Below is a small trained network, with its code and all its weights. Each question gives an input and a class and asks what happens when units are switched off, that is, made to give their printed mean instead of their output.

import numpy as np


def w(rows, s, z=0):
    codes = np.array(rows[::2]) - 128.0
    scale = np.full(codes.shape[1], s)
    scale[-1] = z or s
    return codes * scale


def f(y):
    return np.maximum(y, 0)


def log_softmax(a):
    a = a - a.max(-1, keepdims=True)
    return a - np.log(np.exp(a).sum(-1, keepdims=True))


def net(x, mask):
    res = np.array(x, float).reshape(1, 4) / 4 @ E
    y = f(res @ A[0][:, :-1].T + A[0][:, -1])
    res = res + np.where(mask, y, B[0][:, -1]) @ B[0][:, :-1]
    return log_softmax(res[-1] @ U[:, :-1].T + U[:, -1])


A, B = {}, {}
E = w([
[167,59,192,114],'x0',
[107,58,38,94],'x1',
[221,147,87,140],'x2',
[139,171,126,2],'x3',
],0.0078)
A[0] = w([
[137,147,122,58,53],'neuron 1',
[179,33,180,108,96],'neuron 2',
[106,160,103,147,76],'neuron 3',
[115,55,52,67,78],'neuron 4',
[76,119,157,120,77],'neuron 5',
[134,89,147,112,208],'neuron 6',
[75,221,43,170,113],'neuron 7',
[149,70,141,113,111],'neuron 8',
[134,151,147,127,83],'neuron 9',
[78,125,140,131,130],'neuron 10',
[93,154,98,140,93],'neuron 11',
[157,134,118,134,78],'neuron 12',
[176,128,122,138,155],'neuron 13',
[114,106,62,119,123],'neuron 14',
[132,167,161,17,148],'neuron 15',
[167,139,117,123,75],'neuron 16',
[122,118,113,182,61],'neuron 17',
[246,145,63,152,124],'neuron 18',
[155,178,188,147,93],'neuron 19',
[146,92,133,180,123],'neuron 20',
[107,161,104,142,145],'neuron 21',
[35,122,179,112,142],'neuron 22',
[143,108,151,121,78],'neuron 23',
[147,79,167,131,198],'neuron 24',
[121,112,134,197,98],'neuron 25',
[32,99,141,117,86],'neuron 26',
[124,174,170,141,63],'neuron 27',
[154,97,176,120,64],'neuron 28',
[117,55,63,157,108],'neuron 29',
[101,105,134,217,122],'neuron 30',
[133,196,187,164,108],'neuron 31',
[141,173,133,147,252],'neuron 32',
],0.012,0.0036)
B[0] = w([
[126,192,74,193,181],'neuron 1',
[36,158,96,77,215],'neuron 2',
[87,141,103,113,152],'neuron 3',
[114,148,212,207,217],'neuron 4',
[116,81,97,156,166],'neuron 5',
[135,129,144,73,191],'neuron 6',
[50,155,104,32,226],'neuron 7',
[79,140,122,105,174],'neuron 8',
[97,140,132,168,143],'neuron 9',
[146,87,113,119,171],'neuron 10',
[94,131,117,100,159],'neuron 11',
[108,106,108,154,139],'neuron 12',
[140,85,118,112,166],'neuron 13',
[133,132,196,136,182],'neuron 14',
[208,199,80,152,255],'neuron 15',
[111,108,95,170,145],'neuron 16',
[138,170,90,167,165],'neuron 17',
[138,4,86,141,219],'neuron 18',
[95,121,187,179,186],'neuron 19',
[160,173,93,138,187],'neuron 20',
[112,133,124,85,167],'neuron 21',
[163,36,105,125,224],'neuron 22',
[85,136,114,129,143],'neuron 23',
[131,137,130,45,201],'neuron 24',
[165,181,93,155,189],'neuron 25',
[136,54,102,151,199],'neuron 26',
[82,128,160,187,166],'neuron 27',
[59,137,112,121,161],'neuron 28',
[139,153,202,175,207],'neuron 29',
[197,193,89,139,217],'neuron 30',
[109,120,200,177,202],'neuron 31',
[167,107,186,76,201],'neuron 32',
],0.027,0.007)
U = w([
[197,208,85,143,109],'0',
[105,136,254,163,79],'1',
[143,8,75,126,93],'2',
[53,167,119,35,88],'3',
[168,129,157,71,254],'4',
],0.009,0.0025)

Each question gives the input, the list of numbers given to net, and the class t.
The units are the neurons (one row each of A and B). Each row of codes is followed by its name. A weight is (code - 128) times the scale printed after its matrix; where a second scale follows, it is the last column's (A, B and U).
mask holds one flag per neuron, in row order. A switched-off neuron (its flag False) gives its mean, the last column of its row in B, instead of its output. The means were averaged over made-up inputs and are rounded, as every weight is.
A unit's drop is (log p(t) with every unit on - log p(t) with that unit switched off) / (log p(t) with every unit on - log p(t) with every unit switched off).
unit that matters most: the unit with the biggest drop
k most important neurons: the k neurons with the biggest drops, biggest first
drop of u: that unit's drop, to one decimal
input [8,-5,-8,2], class 2: unit that matters most	neuron 22
input [-6,-1,6,0], class 2: 2 most important neurons	neuron 18; neuron 2
input [1,-1,-8,-8], class 0: 4 most important neurons	neuron 30; neuron 25; neuron 18; neuron 20
input [-8,8,0,-7], class 1: 3 most important neurons	neuron 29; neuron 4; neuron 14
input [7,-1,6,3], class 3: 2 most important neurons	neuron 2; neuron 22
input [3,7,4,7], class 0: 3 most important neurons	neuron 15; neuron 1; neuron 31
input [-6,-2,2,-4], class 3: 2 most important neurons	neuron 7; neuron 15
input [2,-7,-8,5], class 2: 2 most important neurons	neuron 22; neuron 4
input [8,6,-7,-4], class 3: 4 most important neurons	neuron 2; neuron 18; neuron 24; neuron 8
input [5,-7,-2,-7], class 0: 3 most important neurons	neuron 30; neuron 25; neuron 20
input [-6,8,7,-1], class 1: 2 most important neurons	neuron 4; neuron 29
input [5,-5,-2,5], class 0: 3 most important neurons	neuron 15; neuron 7; neuron 4
input [7,2,4,-3], class 3: drop of neuron 2	0.3
input [5,4,-2,8], class 0: drop of neuron 15	0.9
input [-6,-7,5,3], class 1: unit that matters most	neuron 31
input [-7,-4,-3,2], class 3: drop of neuron 7	1.0
